Below is a small trained network, with its code and all its weights. Each question gives an input and a class and asks what happens when units are switched off, that is, made to give their printed mean instead of their output.

import numpy as np


def w(rows, s, z=0):
    codes = np.array(rows[::2]) - 128.0
    scale = np.full(codes.shape[1], s)
    scale[-1] = z or s
    return codes * scale


def norm(h):
    return h / np.sqrt((h * h).mean(-1, keepdims=True) + 1e-5)


def f(y):
    return np.maximum(y, 0)


def log_softmax(a):
    a = a - a.max(-1, keepdims=True)
    return a - np.log(np.exp(a).sum(-1, keepdims=True))


def net(x, mask):
    res = np.array(x, float).reshape(1, 5) / 4 @ E
    u = 0
    for l in range(2):
        y = f(norm(res) @ A[l][:, :-1].T + A[l][:, -1])
        res = res + np.where(mask[u : u + 16], y, B[l][:, -1]) @ B[l][:, :-1]
        u += 16
    return log_softmax(norm(res)[-1] @ U[:, :-1].T + U[:, -1])


A, B = {}, {}
E = w([
[63,127,42,97],'x0',
[124,127,128,129],'x1',
[86,1,129,192],'x2',
[56,146,201,89],'x3',
[97,210,110,234],'x4',
],0.0066)
A[0] = w([
[82,141,140,198,153],'L0N0',
[23,71,47,127,119],'L0N1',
[78,116,44,94,2],'L0N2',
[80,170,86,144,70],'L0N3',
[90,171,41,38,72],'L0N4',
[89,88,85,64,41],'L0N5',
[23,68,190,153,147],'L0N6',
[98,177,35,66,115],'L0N7',
[155,76,82,18,61],'L0N8',
[213,110,199,99,101],'L0N9',
[227,139,32,119,142],'L0N10',
[136,81,99,30,30],'L0N11',
[47,201,194,44,88],'L0N12',
[161,182,160,84,134],'L0N13',
[81,194,78,183,80],'L0N14',
[75,207,63,250,166],'L0N15',
],0.011,0.0053)
B[0] = w([
[136,75,171,107,193],'L0N0',
[232,138,135,144,218],'L0N1',
[190,172,192,218,156],'L0N2',
[126,113,200,150,156],'L0N3',
[201,107,134,183,189],'L0N4',
[127,156,197,151,159],'L0N5',
[174,98,37,124,219],'L0N6',
[217,143,128,166,196],'L0N7',
[60,56,241,101,189],'L0N8',
[129,107,207,187,185],'L0N9',
[25,120,45,72,212],'L0N10',
[74,119,254,106,169],'L0N11',
[83,101,26,103,196],'L0N12',
[209,65,116,110,181],'L0N13',
[79,117,226,108,183],'L0N14',
[98,80,190,87,254],'L0N15',
],0.0084,0.0076)
A[1] = w([
[214,114,160,123,179],'L1N0',
[187,181,149,2,81],'L1N1',
[37,88,202,117,126],'L1N2',
[52,109,35,91,145],'L1N3',
[128,99,48,63,251],'L1N4',
[161,80,141,121,193],'L1N5',
[100,167,139,170,112],'L1N6',
[106,119,59,158,179],'L1N7',
[166,67,151,207,125],'L1N8',
[28,199,171,209,88],'L1N9',
[118,82,107,46,46],'L1N10',
[220,140,189,108,186],'L1N11',
[158,188,120,92,162],'L1N12',
[151,48,105,87,60],'L1N13',
[64,219,173,221,185],'L1N14',
[120,196,151,60,152],'L1N15',
],0.0097,0.0033)
B[1] = w([
[158,191,96,137,247],'L1N0',
[119,2,109,223,174],'L1N1',
[146,166,88,62,246],'L1N2',
[70,235,113,20,160],'L1N3',
[73,111,70,124,204],'L1N4',
[94,211,98,130,255],'L1N5',
[73,132,217,143,129],'L1N6',
[96,120,157,36,149],'L1N7',
[141,197,76,91,247],'L1N8',
[167,84,146,132,139],'L1N9',
[94,128,112,170,176],'L1N10',
[205,173,101,130,248],'L1N11',
[134,56,69,164,144],'L1N12',
[95,161,141,138,219],'L1N13',
[160,28,147,154,142],'L1N14',
[122,44,77,119,149],'L1N15',
],0.0069,0.0071)
U = w([
[134,31,247,102,139],'0',
[233,191,127,186,144],'1',
[138,148,108,97,242],'2',
[46,116,54,94,132],'3',
[186,46,42,150,90],'4',
[101,208,144,154,90],'5',
[63,228,177,164,10],'6',
[42,240,195,214,20],'7',
],0.014,0.011)

Each question gives the input, the list of numbers given to net, and the class t.
The units are the neurons (one row each of A and B). Each row of codes is followed by its name. A weight is (code - 128) times the scale printed after its matrix; where a second scale follows, it is the last column's (A, B and U).
mask holds one flag per neuron, layer by layer. A switched-off neuron (its flag False) gives its mean, the last column of its row in B, instead of its output. The means were averaged over made-up inputs and are rounded, as every weight is.
A unit's drop is (log p(t) with every unit on - log p(t) with that unit switched off) / (log p(t) with every unit on - log p(t) with every unit switched off).
The circuit of an input: a set's keep is (log p(t) with only the set's units on - log p(t) with every unit switched off) / (log p(t) with every unit on - log p(t) with every unit switched off). Starting from the 12 units with the biggest drops (on a tie, the unit counted first), units are removed one at a time, each time the one whose removal leaves the highest keep (on an exact tie, the one counted first), for as long as the keep stays at least 0.8.
circuit, biggest first: the units of the circuit, biggest drop first
most important unit: the unit with the biggest drop
k most important neurons: the k neurons with the biggest drops, biggest first
top k neurons in layer l: the k neurons of layer l with the biggest drops, biggest first
input [7,2,5,-5,-8], class 0: most important unit -> L0N8
input [8,8,5,-2,7], class 1: circuit, biggest first -> L0N1; L0N10
input [6,-2,0,6,-5], class 1: 3 most important neurons -> L0N10; L0N4; L0N1
input [2,-4,-5,-3,4], class 4: circuit, biggest first -> L0N10; L1N1; L0N12
input [-4,1,-6,-5,2], class 4: top 4 neurons in layer 0 -> L0N12; L0N10; L0N6; L0N13
input [8,8,-5,1,4], class 1: circuit, biggest first -> L0N7; L0N4
input [-5,-4,2,6,-5], class 3: 4 most important neurons -> L0N1; L0N12; L0N7; L0N6
input [0,-4,4,0,5], class 0: top 3 neurons in layer 0 -> L0N15; L0N0; L0N14
input [7,-1,-5,6,-8], class 0: 2 most important neurons -> L0N8; L0N11
input [4,1,-3,4,-2], class 1: 2 most important neurons -> L0N4; L0N7
input [-2,6,-8,2,-1], class 4: 2 most important neurons -> L0N12; L1N1
input [-2,7,5,0,4], class 2: top 3 neurons in layer 0 -> L0N10; L0N8; L0N12
input [-7,-1,-4,-8,-3], class 3: 3 most important neurons -> L0N10; L0N1; L0N7
input [1,-7,4,0,7], class 0: most important unit -> L0N15
input [-5,-7,7,4,5], class 2: top 2 neurons in layer 0 -> L0N6; L0N9
input [-8,-7,-5,7,-2], class 1: top 2 neurons in layer 0 -> L0N10; L0N9
input [-4,7,-6,-8,-3], class 3: 2 most important neurons -> L0N10; L0N1
input [1,-1,-6,-4,2], class 4: 4 most important neurons -> L0N7; L0N10; L0N12; L1N1
input [3,-3,-7,0,7], class 0: 2 most important neurons -> L0N14; L0N6
input [-1,-3,-3,-8,4], class 3: circuit, biggest first -> L0N10
input [-7,6,5,2,-6], class 1: top 2 neurons in layer 0 -> L0N10; L0N15
input [-3,4,-5,1,0], class 4: top 2 neurons in layer 0 -> L0N12; L0N10
input [-4,7,8,5,-2], class 4: 3 most important neurons -> L0N6; L0N10; L0N12
input [-1,4,0,-8,-8], class 0: top 2 neurons in layer 0 -> L0N8; L0N11
input [-6,3,5,8,-4], class 3: 3 most important neurons -> L0N1; L0N6; L0N7
